Here is a tiny trained network, its code and every weight. The questions are about switching its units off for an input and a class, where a switched-off unit gives its printed mean instead of its output.

import numpy as np


def w(rows, s, z=0):
    codes = np.array(rows[::2]) - 128.0
    scale = np.full(codes.shape[1], s)
    scale[-1] = z or s
    return codes * scale


def norm(h):
    return h / np.sqrt((h * h).mean(-1, keepdims=True) + 1e-5)


def f(y):
    return y / 2 * (1 + np.tanh(0.7978845608 * (y + 0.044715 * y**3)))


def log_softmax(a):
    a = a - a.max(-1, keepdims=True)
    return a - np.log(np.exp(a).sum(-1, keepdims=True))


def net(x, mask):
    res = np.array(x, float).reshape(1, 7) / 4 @ E
    u = 0
    for l in range(3):
        y = f(norm(res) @ A[l][:, :-1].T + A[l][:, -1])
        res = res + np.where(mask[u : u + 4], y, B[l][:, -1]) @ B[l][:, :-1]
        u += 4
    return log_softmax(norm(res)[-1] @ U[:, :-1].T + U[:, -1])


A, B = {}, {}
E = w([
[131,152,144,139,148,124,196,151,175,239,193,86],'x0',
[2,66,107,139,119,195,85,91,142,190,97,26],'x1',
[121,129,134,181,106,194,99,142,181,128,130,63],'x2',
[154,35,125,95,102,129,177,213,107,130,100,38],'x3',
[58,110,104,141,76,46,124,167,22,120,93,173],'x4',
[99,150,110,201,154,148,54,84,48,153,109,60],'x5',
[156,181,27,127,164,115,107,175,170,187,112,149],'x6',
],0.0093)
A[0] = w([
[211,65,206,46,87,83,193,169,79,92,107,171,156],'0.n0',
[121,82,116,202,121,131,55,97,82,113,58,96,2],'0.n1',
[169,228,57,174,184,197,2,109,188,59,78,150,131],'0.n2',
[126,104,151,128,188,65,135,135,183,144,129,104,34],'0.n3',
],0.0077,0.004)
B[0] = w([
[232,60,98,159,206,95,237,154,141,39,86,155,240],'0.n0',
[73,153,104,44,161,170,155,36,90,198,73,61,183],'0.n1',
[235,128,128,241,87,155,117,160,158,54,25,157,255],'0.n2',
[255,124,138,157,17,138,154,117,111,167,59,68,123],'0.n3',
],0.0089,0.0069)
A[1] = w([
[76,42,124,169,99,176,91,183,55,85,85,62,1],'1.n0',
[205,232,119,154,179,102,138,137,111,206,170,153,7],'1.n1',
[147,118,148,126,114,213,145,200,205,196,117,67,26],'1.n2',
[112,126,1,59,129,1,68,219,90,138,89,135,46],'1.n3',
],0.0087,0.002)
B[1] = w([
[140,163,142,144,136,103,118,8,41,177,109,77,254],'1.n0',
[126,168,177,40,93,55,98,74,48,138,141,105,208],'1.n1',
[100,102,104,35,105,186,190,168,133,148,129,129,239],'1.n2',
[129,139,91,50,191,63,142,156,151,110,200,134,231],'1.n3',
],0.012,0.0052)
A[2] = w([
[126,178,165,180,62,144,5,141,163,97,158,188,1],'2.n0',
[107,129,2,141,102,76,118,173,102,220,50,196,117],'2.n1',
[126,83,80,130,125,174,195,138,195,180,189,59,63],'2.n2',
[175,192,163,91,82,193,118,88,150,108,151,129,83],'2.n3',
],0.0089,0.0046)
B[2] = w([
[82,179,199,162,105,121,37,143,182,147,126,195,191],'2.n0',
[125,23,157,87,85,6,146,169,161,97,120,159,243],'2.n1',
[115,138,161,127,80,182,155,162,210,131,141,122,254],'2.n2',
[159,109,114,160,136,62,88,196,113,102,59,89,201],'2.n3',
],0.014,0.0035)
U = w([
[136,174,154,166,114,128,61,145,154,107,117,181,105],'0',
[58,113,87,102,140,110,102,110,91,134,146,147,1],'1',
[153,123,123,120,104,253,176,165,177,148,132,127,90],'2',
[136,153,129,78,147,85,151,123,83,152,191,126,83],'3',
[62,110,134,79,106,160,135,117,132,180,152,85,182],'4',
[107,106,136,144,179,189,139,94,102,121,152,116,52],'5',
[158,132,130,160,114,154,96,76,81,124,72,93,161],'6',
[182,101,117,114,144,86,168,174,144,64,128,169,211],'7',
],0.024,0.0053)

Each question gives the input, the list of numbers given to net, and the class t.
The units are the neurons (one row each of A and B). Each row of codes is followed by its name. A weight is (code - 128) times the scale printed after its matrix; where a second scale follows, it is the last column's (A, B and U).
mask holds one flag per neuron, layer by layer. A switched-off neuron (its flag False) gives its mean, the last column of its row in B, instead of its output. The means were averaged over made-up inputs and are rounded, as every weight is.
A unit's drop is (log p(t) with every unit on - log p(t) with that unit switched off) / (log p(t) with every unit on - log p(t) with every unit switched off).
The circuit of an input: a set's keep is (log p(t) with only the set's units on - log p(t) with every unit switched off) / (log p(t) with every unit on - log p(t) with every unit switched off). Starting from all 12 units, units are removed one at a time, each time the one whose removal leaves the highest keep (on an exact tie, the one counted first), for as long as the keep stays at least 0.8.
units of the circuit, in order: the units of the circuit, biggest drop first
k most important neurons: the k neurons with the biggest drops, biggest first
top k neurons in layer l: the k neurons of layer l with the biggest drops, biggest first
drop when u is switched off: that unit's drop, to one decimal
input [6,-6,3,-1,-3,6,-2], class 3: 2 most important neurons : [1.n1 0.n0]
input [-3,6,1,7,2,5,4], class 4: units of the circuit, in order : [0.n2]
input [-4,-7,2,-5,5,6,3], class 0: 2 most important neurons : [2.n0 0.n2]
input [0,1,0,7,-6,-8,-2], class 2: 2 most important neurons : [2.n2 2.n1]
input [8,-2,2,-1,-3,1,4], class 4: units of the circuit, in order : [1.n1 1.n2 0.n0]
input [-6,0,1,0,8,7,4], class 1: units of the circuit, in order : [1.n3 0.n0]
input [5,1,-8,1,-1,4,-8], class 7: top 2 neurons in layer 1 : [1.n0 1.n1]
input [4,2,-7,6,0,4,-4], class 6: 3 most important neurons : [1.n0 1.n3 1.n2]
input [0,-1,6,2,1,1,2], class 2: 2 most important neurons : [1.n2 1.n1]
input [2,5,-2,-7,6,5,-8], class 4: 4 most important neurons : [0.n2 0.n0 0.n1 2.n3]
input [-4,5,-1,-5,0,0,6], class 0: top 2 neurons in layer 0 : [0.n2 0.n0]
input [-2,1,-3,-7,3,1,1], class 0: units of the circuit, in order : [0.n0 0.n2]
input [7,6,-8,-4,5,-7,-7], class 7: 3 most important neurons : [0.n0 1.n0 1.n1]
input [-3,7,-7,6,8,-1,6], class 3: units of the circuit, in order : [1.n3 1.n0]
input [8,-8,-6,8,-5,5,5], class 3: most important neuron : [1.n1]
input [7,-2,-4,2,2,5,-8], class 7: 3 most important neurons : [0.n0 1.n0 0.n1]
input [4,1,-4,-1,-8,4,-5], class 2: 2 most important neurons : [2.n2 1.n0]
input [1,6,-2,1,-3,-3,-3], class 2: top 2 neurons in layer 2 : [2.n2 2.n1]
input [-1,6,-2,1,-3,3,-3], class 4: top 2 neurons in layer 0 : [0.n2 0.n1]
input [0,6,3,-1,-7,5,1], class 2: top 2 neurons in layer 1 : [1.n2 1.n1]
input [2,0,2,2,7,0,-8], class 6: top neuron in layer 2 : [2.n1]
input [5,-4,-2,-1,-4,-3,4], class 3: 3 most important neurons : [1.n1 0.n2 2.n1]
input [1,6,5,8,5,-8,7], class 4: top 2 neurons in layer 1 : [1.n0 1.n2]
input [8,-8,4,8,3,7,6], class 3: 2 most important neurons : [1.n1 0.n2]
input [-1,0,6,2,6,3,3], class 1: drop when 2.n1 is switched off : 0.2
input [5,-1,-5,4,3,5,7], class 3: drop when 1.n1 is switched off : 0.4
input [-8,-6,4,-5,-6,0,-5], class 0: drop when 2.n0 is switched off : 0.3
input [-7,2,4,-5,-3,-5,0], class 0: top neuron in layer 2 : [2.n0]
